The symbols move the nodes like this.
from | ! & % ~ § ^
w801 | w140 w490 none w202 none w167
w167 | w977 w222 w877 w461 w60 w801
w680 | w728 w109 w166 w639 w690 w718
w747 | w461 w689 w157 w977 w185 w526
w493 | w109 w728 w185 w818 w157 w249
w526 | w202 w131 w548 w140 w177 w747
w198 | w430 none none w986 w490 w730
w642 | w131 w202 w298 w490 w986 w932
w461 | w747 w932 w134 w167 w272 w202
w185 | w272 w876 w493 w333 w747 w177
w728 | w680 w493 w876 w587 w865 w84
w818 | none w587 w333 w493 w38 none
w84 | w718 w249 w618 w312 w673 w728
w805 | none w430 none w177 w140 w333
w876 | w166 w185 w728 w682 w689 w618
w140 | w801 w330 w644 w526 w805 w977
w242 | w413 w877 w222 w690 w639 w277
w718 | w84 none w986 none w298 w680
w639 | w587 none w730 w680 w242 none
w611 | w277 w644 w330 w673 w312 w413
w474 | w177 w986 none none w202 w272
w301 | w548 w298 w202 none none w134
w977 | w167 w935 w38 w747 w333 w140
w548 | w301 w673 w526 w644 w249 w157
w673 | w298 w548 w131 w611 w84 w865
w202 | w526 w642 w301 w801 w474 w461
w490 | w330 w801 w277 w642 w198 w222
w38 | w877 w413 w977 w157 w818 w644
w730 | w682 w60 w639 w166 w222 w198
w330 | w490 w140 w611 w131 w430 w935
w430 | w198 w805 w312 w618 w330 w682
w935 | w222 w977 w413 w689 w682 w330
w689 | w932 w747 w865 w935 w876 w131
w60 | w333 w730 none w272 w167 none
w134 | w157 w690 w461 w877 w109 w301
w109 | w493 w680 w272 none w134 none
w682 | w730 w333 w587 w876 w935 w430
w298 | w673 w301 w642 w277 w718 w690
w587 | w639 w818 w682 w728 w413 w312
w272 | w185 w166 w109 w60 w461 w474
w413 | w242 w38 w935 w865 w587 w611
w157 | w134 w865 w747 w38 w493 w548
w690 | w865 w134 w932 w242 w680 w298
w644 | none w611 w140 w548 none w38
w249 | none w84 w177 none w548 w493
w333 | w60 w682 w818 w185 w977 w805
w131 | w642 w526 w673 w330 w618 w689
w618 | w986 w177 w84 w430 w131 w876
w277 | w611 none w490 w298 none w242
w222 | w935 w167 w242 w932 w730 w490
w986 | w618 w474 w718 w198 w642 w166
w177 | w474 w618 w249 w805 w526 w185
w865 | w690 w157 w689 w413 w728 w673
w312 | none none w430 w84 w611 w587
w932 | w689 w461 w690 w222 w166 w642
w877 | w38 w242 w167 w134 none none
w166 | w876 w272 w680 w730 w932 w986

The rows follow the links: the fewer symbols apart two nodes are, the more alike their rows tend to be.

Each row is also shifted at random along 5 hidden directions that mean nothing.

Known rows, each with its node:
58,-34,-13,-13,7,-36,-7,14,-10,26,-20,-28,-1,15,-30,7,-9,10,-14,-11,8,-23,8,-10,23,-27,4,-8,3,14,21,25,-14,-11,12,40,13,-16,-2,18,6,23 -> w986
-46,-13,-26,-1,1,-6,-22,-14,-1,18,4,-5,0,17,-37,0,22,-2,-25,13,-26,-19,-16,12,26,8,29,-9,-6,-11,31,2,-5,18,8,14,-36,-9,-7,-24,-4,-2 -> w932
-41,-16,-11,-18,35,37,-17,35,-38,18,16,1,23,-37,-1,31,-18,36,-9,-42,0,-8,-6,46,-17,-11,5,1,60,20,-25,-37,0,4,23,-30,-39,11,31,-9,-38,-8 -> w718
46,25,36,-15,2,-24,22,-10,10,-10,21,6,6,-26,54,-44,-15,19,20,-4,21,-2,18,-39,2,-6,6,-7,3,-46,-39,29,-2,-19,-3,32,67,3,-29,45,30,44 -> w548
26,31,3,26,-15,26,13,-24,26,-22,-4,54,-4,-8,-2,-19,-7,-37,16,31,-4,17,0,-16,-22,20,-20,11,8,-17,-15,-24,-7,5,-10,2,26,4,-7,-6,-22,-32 -> w413
35,-9,19,-5,3,-3,17,-9,6,0,-1,-11,-12,-31,16,-31,38,17,6,11,-15,-6,-29,33,-1,25,3,9,-23,-26,-19,22,-15,19,-28,-12,-33,12,5,-11,21,1 -> w38
-36,16,7,-7,-9,18,-20,-5,15,12,9,17,23,17,13,34,13,-15,9,23,5,-5,-6,-6,11,-4,18,-14,-37,11,12,-22,32,-6,8,-40,-24,-21,17,-19,4,-5 -> w272
-35,24,-15,19,-25,-31,18,-2,-12,-25,-28,12,-25,-1,-15,-22,18,-24,5,-10,15,24,-28,-37,35,-4,-10,-2,-31,0,14,42,12,-24,-20,39,21,-4,-1,31,-6,1 -> w611
-22,-22,-13,-12,14,-20,-7,7,-18,12,-34,-23,4,-16,-26,1,-21,26,-6,-34,-6,-27,13,3,12,-19,3,12,25,12,-16,-1,-18,4,15,26,17,-9,-8,18,-15,25 -> w298
-29,12,-12,-4,-4,-7,-10,26,-28,-11,1,14,11,11,-24,0,6,-4,-27,-15,17,7,-12,-8,3,-17,14,-25,3,7,22,14,32,-17,5,10,-17,9,26,15,-13,6 -> w618
-112,31,15,3,-15,-3,13,9,-12,-26,-6,-5,-14,-21,11,-1,-1,3,25,-18,6,27,-7,-12,0,-9,-20,-2,-26,1,-12,8,31,-16,-15,-22,15,15,8,9,18,-2 -> w644
20,-2,6,-3,-22,-6,-16,6,-10,-13,3,6,12,22,6,-4,-17,-37,17,-15,9,20,-1,-17,-8,-16,12,-18,-24,-9,24,-4,-25,-32,11,-24,-8,1,-25,29,11,-9 -> w526
-78,-2,-5,-11,16,23,4,-12,18,-26,21,-5,10,18,-5,4,-29,12,-17,-1,-21,13,45,-7,-16,16,-12,3,43,16,-11,-12,23,23,18,10,30,25,-26,-26,-35,29 -> w689
42,0,-18,14,-12,-22,15,-3,12,23,-36,-3,-29,-2,-37,5,21,6,-7,20,-12,-24,-21,-12,31,12,2,16,-7,11,2,14,16,16,-31,44,0,-18,15,-12,0,-2 -> w639
69,30,16,22,-31,9,9,0,25,-14,27,55,-2,2,29,-10,46,-37,-9,33,14,17,-33,4,1,17,7,-16,-40,-32,5,1,18,-7,-23,-19,-41,1,14,0,30,-36 -> w333
5,27,-1,16,-38,-10,-31,-17,20,-26,-36,30,7,3,1,-13,29,-58,24,30,-9,12,-55,-17,3,10,22,14,-62,-19,36,11,5,-11,7,-23,-22,-4,4,-13,7,-31 -> w157
-10,-8,-2,1,-10,-3,-38,1,-9,-19,7,-8,11,12,3,3,33,-17,2,21,14,12,-25,19,10,23,28,-3,-36,-5,27,2,17,18,15,-32,-49,21,20,-23,17,-10 -> w185
-72,-13,-25,4,-13,-30,14,-20,24,16,-22,-27,-32,27,-25,-5,35,5,-24,20,-16,-16,-1,-13,47,14,-15,-5,-11,15,19,40,31,6,-21,44,16,-9,-14,-12,7,19 -> w222

Start, symbols taken left to right, then the node you end at.
Answer with the node's name.
3,-33,19,-29,22,1,-4,-19,1,2,7,-45,1,3,13,-26,8,39,-9,2,-26,-1,14,15,-14,22,9,2,-4,-14,1,21,-22,23,9,-2,-13,22,-32,-8,27,29
% ^ § & -> w84
27,5,2,-4,27,32,10,34,-40,-3,56,21,11,-10,9,0,-8,25,-30,-36,18,11,-11,65,-36,-1,-10,-21,48,-13,-18,-29,-10,8,-11,-27,-64,31,13,10,-36,-27
^ ^ ~ ~ & -> w805
70,27,2,14,-9,14,10,-12,35,-20,-2,34,-1,-8,-2,4,-15,-10,18,27,15,24,4,-21,-27,16,-33,18,25,7,-13,-6,5,2,-9,13,46,-4,5,-10,-21,-19
% ^ ! ~ -> w986
33,-5,-10,11,-5,4,18,2,-14,14,5,16,-8,14,-20,-6,-22,-23,-10,-6,3,-9,18,3,-9,-22,-19,-10,22,7,6,-22,-31,-21,-9,6,8,-17,-28,24,-21,-22
^ ^ § -> w198
56,-35,17,-4,13,10,-12,-20,8,30,-5,-44,6,11,12,-4,-18,15,2,4,-33,-27,22,13,-15,3,6,10,7,8,2,-11,-48,25,16,-20,-6,-8,-41,-15,17,15
^ ! ! % ! -> w548
-85,16,-9,-12,-3,24,-11,-13,-2,-21,-9,8,24,-11,-23,6,1,1,0,10,-19,19,-15,1,-10,12,2,20,20,4,-18,-5,3,18,22,-3,-19,19,22,-22,-22,-8
! § § -> w690
-10,-39,-9,-25,21,-18,3,-6,17,24,-4,-46,-2,20,-12,15,-4,36,-29,6,-13,-24,35,-8,28,4,10,14,17,30,7,27,-1,29,12,36,24,-15,-8,-20,-11,43
& & ~ ~ ^ -> w986
24,-12,6,-11,15,-3,22,24,-17,1,11,-19,-19,-32,3,-15,1,45,-14,-33,9,-1,5,19,-16,-7,-8,1,50,11,-34,3,-8,7,-19,19,6,25,19,27,-6,12
~ ~ ^ % & -> w333
19,37,-6,4,-22,-12,-6,0,-2,-22,-10,33,10,-19,-4,-18,-23,-28,10,-13,12,25,-5,-39,0,-12,1,-7,1,-22,-12,3,-8,-36,-2,21,42,1,-6,26,-13,4
% & ! % -> w301
85,0,-5,13,4,32,4,0,-1,18,27,29,6,2,-18,17,13,-5,-24,19,-1,-19,-8,55,-18,11,-13,-5,34,-11,3,-38,-22,13,-2,-8,-51,-9,12,-18,-24,-44
& § % ! -> w38
-64,-1,11,8,-6,9,-1,26,-27,-20,6,-12,-3,17,13,25,-16,5,10,-23,23,17,22,7,-16,-7,-21,-25,-13,35,15,-11,20,-8,-5,-42,-11,21,9,4,-11,-15
^ % & % ! ^ -> w198
0,-34,-4,17,-9,-9,-40,7,-27,0,-40,-35,12,40,-29,16,-44,-30,21,-24,-21,-13,18,-12,-8,-19,14,-3,-36,29,51,-21,-40,-11,31,-36,-4,-14,-20,-7,0,-14
% ! % ~ § & -> w430
81,3,-13,32,-10,15,3,12,-13,-16,4,35,0,13,-13,-22,-16,-38,-16,-7,-1,14,-3,8,-41,-10,-12,-17,12,-24,9,-27,-40,-19,-7,-4,-12,6,-19,18,-7,-36
% § ^ & -> w818
